Below is a small trained network, with its code and all its weights. Each question gives an input and a class and asks what happens when units are switched off, that is, made to give their printed mean instead of their output.

import numpy as np


def w(rows, s, z=0):
    codes = np.array(rows[::2]) - 128.0
    scale = np.full(codes.shape[1], s)
    scale[-1] = z or s
    return codes * scale


def norm(h):
    return h / np.sqrt((h * h).mean(-1, keepdims=True) + 1e-5)


def f(y):
    return y / 2 * (1 + np.tanh(0.7978845608 * (y + 0.044715 * y**3)))


def log_softmax(a):
    a = a - a.max(-1, keepdims=True)
    return a - np.log(np.exp(a).sum(-1, keepdims=True))


def net(x, mask):
    res = np.array(x, float).reshape(1, 8) / 4 @ E
    u = 0
    for l in range(3):
        y = f(norm(res) @ A[l][:, :-1].T + A[l][:, -1])
        res = res + np.where(mask[u : u + 5], y, B[l][:, -1]) @ B[l][:, :-1]
        u += 5
    return log_softmax(norm(res)[-1] @ U[:, :-1].T + U[:, -1])


A, B = {}, {}
E = w([
[170,65,100,142,18,215,96,82],'x0',
[75,127,94,89,237,224,118,176],'x1',
[193,172,255,65,113,151,98,148],'x2',
[157,122,164,122,132,140,194,114],'x3',
[138,125,142,126,132,137,157,119],'x4',
[107,139,135,129,115,152,125,73],'x5',
[126,82,129,100,132,109,128,143],'x6',
[91,122,115,123,106,129,93,111],'x7',
],0.0071)
A[0] = w([
[110,152,201,108,152,1,156,118,61],'0.n0',
[166,111,133,144,192,77,78,100,6],'0.n1',
[96,112,116,197,87,10,162,94,145],'0.n2',
[176,192,223,127,66,55,98,146,93],'0.n3',
[85,102,86,197,100,134,185,104,252],'0.n4',
],0.0077,0.0011)
B[0] = w([
[141,254,130,86,159,254,69,98,237],'0.n0',
[96,149,161,54,131,114,159,73,134],'0.n1',
[92,95,224,63,139,165,80,168,246],'0.n2',
[166,144,47,38,150,79,97,59,253],'0.n3',
[169,230,156,137,174,163,159,233,214],'0.n4',
],0.0088,0.0053)
A[1] = w([
[151,129,153,98,177,86,97,150,224],'1.n0',
[121,91,79,146,56,164,158,184,58],'1.n1',
[61,201,217,91,228,145,125,167,95],'1.n2',
[163,168,155,96,142,136,2,219,120],'1.n3',
[132,117,58,144,126,134,172,99,6],'1.n4',
],0.0069,0.0015)
B[1] = w([
[68,166,104,184,121,160,103,86,170],'1.n0',
[125,144,145,105,109,162,159,147,141],'1.n1',
[84,88,169,161,126,80,151,90,254],'1.n2',
[155,145,217,94,83,119,191,118,232],'1.n3',
[56,253,113,125,147,154,153,62,120],'1.n4',
],0.012,0.0084)
A[2] = w([
[77,160,139,36,219,46,146,116,157],'2.n0',
[73,178,172,131,132,93,135,50,127],'2.n1',
[69,223,94,4,121,211,206,181,127],'2.n2',
[128,132,60,157,254,178,187,150,163],'2.n3',
[206,141,222,91,78,139,140,131,254],'2.n4',
],0.0057,0.003)
B[2] = w([
[151,145,151,140,130,99,133,166,200],'2.n0',
[165,165,202,149,147,101,139,186,197],'2.n1',
[146,219,189,75,124,170,1,160,185],'2.n2',
[195,137,112,137,108,101,75,166,157],'2.n3',
[70,2,6,172,87,205,206,97,255],'2.n4',
],0.0089,0.0078)
U = w([
[73,121,211,129,136,71,165,97,100],'0',
[209,190,108,53,158,156,41,132,213],'1',
[115,46,80,178,66,184,159,149,254],'2',
[189,27,1,130,95,55,103,30,17],'3',
[87,145,108,202,238,24,92,224,4],'4',
],0.009,0.0014)

Each question gives the input, the list of numbers given to net, and the class t.
The units are the neurons (one row each of A and B). Each row of codes is followed by its name. A weight is (code - 128) times the scale printed after its matrix; where a second scale follows, it is the last column's (A, B and U).
mask holds one flag per neuron, layer by layer. A switched-off neuron (its flag False) gives its mean, the last column of its row in B, instead of its output. The means were averaged over made-up inputs and are rounded, as every weight is.
A unit's drop is (log p(t) with every unit on - log p(t) with that unit switched off) / (log p(t) with every unit on - log p(t) with every unit switched off).
The circuit of an input: a set's keep is (log p(t) with only the set's units on - log p(t) with every unit switched off) / (log p(t) with every unit on - log p(t) with every unit switched off). Starting from the 12 units with the biggest drops (on a tie, the unit counted first), units are removed one at a time, each time the one whose removal leaves the highest keep (on an exact tie, the one counted first), for as long as the keep stays at least 0.8.
units of the circuit, in order: the units of the circuit, biggest drop first
unit that matters most: the unit with the biggest drop
k most important neurons: the k neurons with the biggest drops, biggest first
k most important neurons of layer l: the k neurons of layer l with the biggest drops, biggest first
input [1,-4,7,-6,7,-2,7,4], class 3: units of the circuit, in order : [0.n3; 2.n4]
input [7,6,0,6,-6,6,-3,2], class 1: unit that matters most : 1.n2
input [0,6,-3,-4,4,0,7,2], class 4: units of the circuit, in order : [0.n0; 2.n4]
input [-7,-2,6,8,-3,-7,-5,0], class 1: 3 most important neurons : [0.n3; 0.n0; 0.n2]
input [-4,-2,-8,-5,-5,-4,-7,-4], class 0: 3 most important neurons : [0.n2; 1.n3; 1.n2]
input [-1,7,-1,2,4,1,-7,8], class 4: units of the circuit, in order : [0.n2; 1.n3; 2.n4; 0.n0]
input [-1,2,7,-7,2,-8,-8,-2], class 0: 2 most important neurons : [1.n3; 0.n0]
input [1,7,2,1,-7,2,-5,-8], class 2: 3 most important neurons : [0.n3; 0.n1; 2.n2]
input [-5,-3,6,6,-8,0,-4,0], class 1: 2 most important neurons : [0.n3; 0.n0]
input [-8,-2,2,8,1,-6,-2,-1], class 1: 3 most important neurons : [0.n0; 0.n3; 2.n2]
input [2,4,-1,-7,8,-7,8,-1], class 1: 3 most important neurons : [1.n2; 0.n2; 2.n4]
input [8,2,-4,-7,-3,-3,2,2], class 1: 2 most important neurons of layer 2 : [2.n2; 2.n4]
input [-6,4,5,-5,-2,-6,-8,-8], class 0: 3 most important neurons : [1.n2; 1.n3; 0.n4]
input [-3,3,-8,5,1,-1,2,7], class 4: units of the circuit, in order : [1.n3; 2.n4]
input [-1,-3,3,7,-4,-5,1,4], class 1: 2 most important neurons : [0.n3; 0.n0]
input [-2,-5,1,-8,1,-6,-5,-7], class 1: most important neuron of layer 0 : [0.n3]
input [5,-2,3,0,1,-7,-4,7], class 3: units of the circuit, in order : [0.n3; 0.n2; 0.n0]
input [2,1,7,2,7,-8,-3,2], class 2: 2 most important neurons : [2.n4; 0.n0]
input [-1,-5,4,5,-1,-4,8,3], class 1: 2 most important neurons of layer 0 : [0.n3; 0.n0]
input [1,2,1,6,-3,7,-3,-3], class 2: 2 most important neurons of layer 1 : [1.n2; 1.n0]
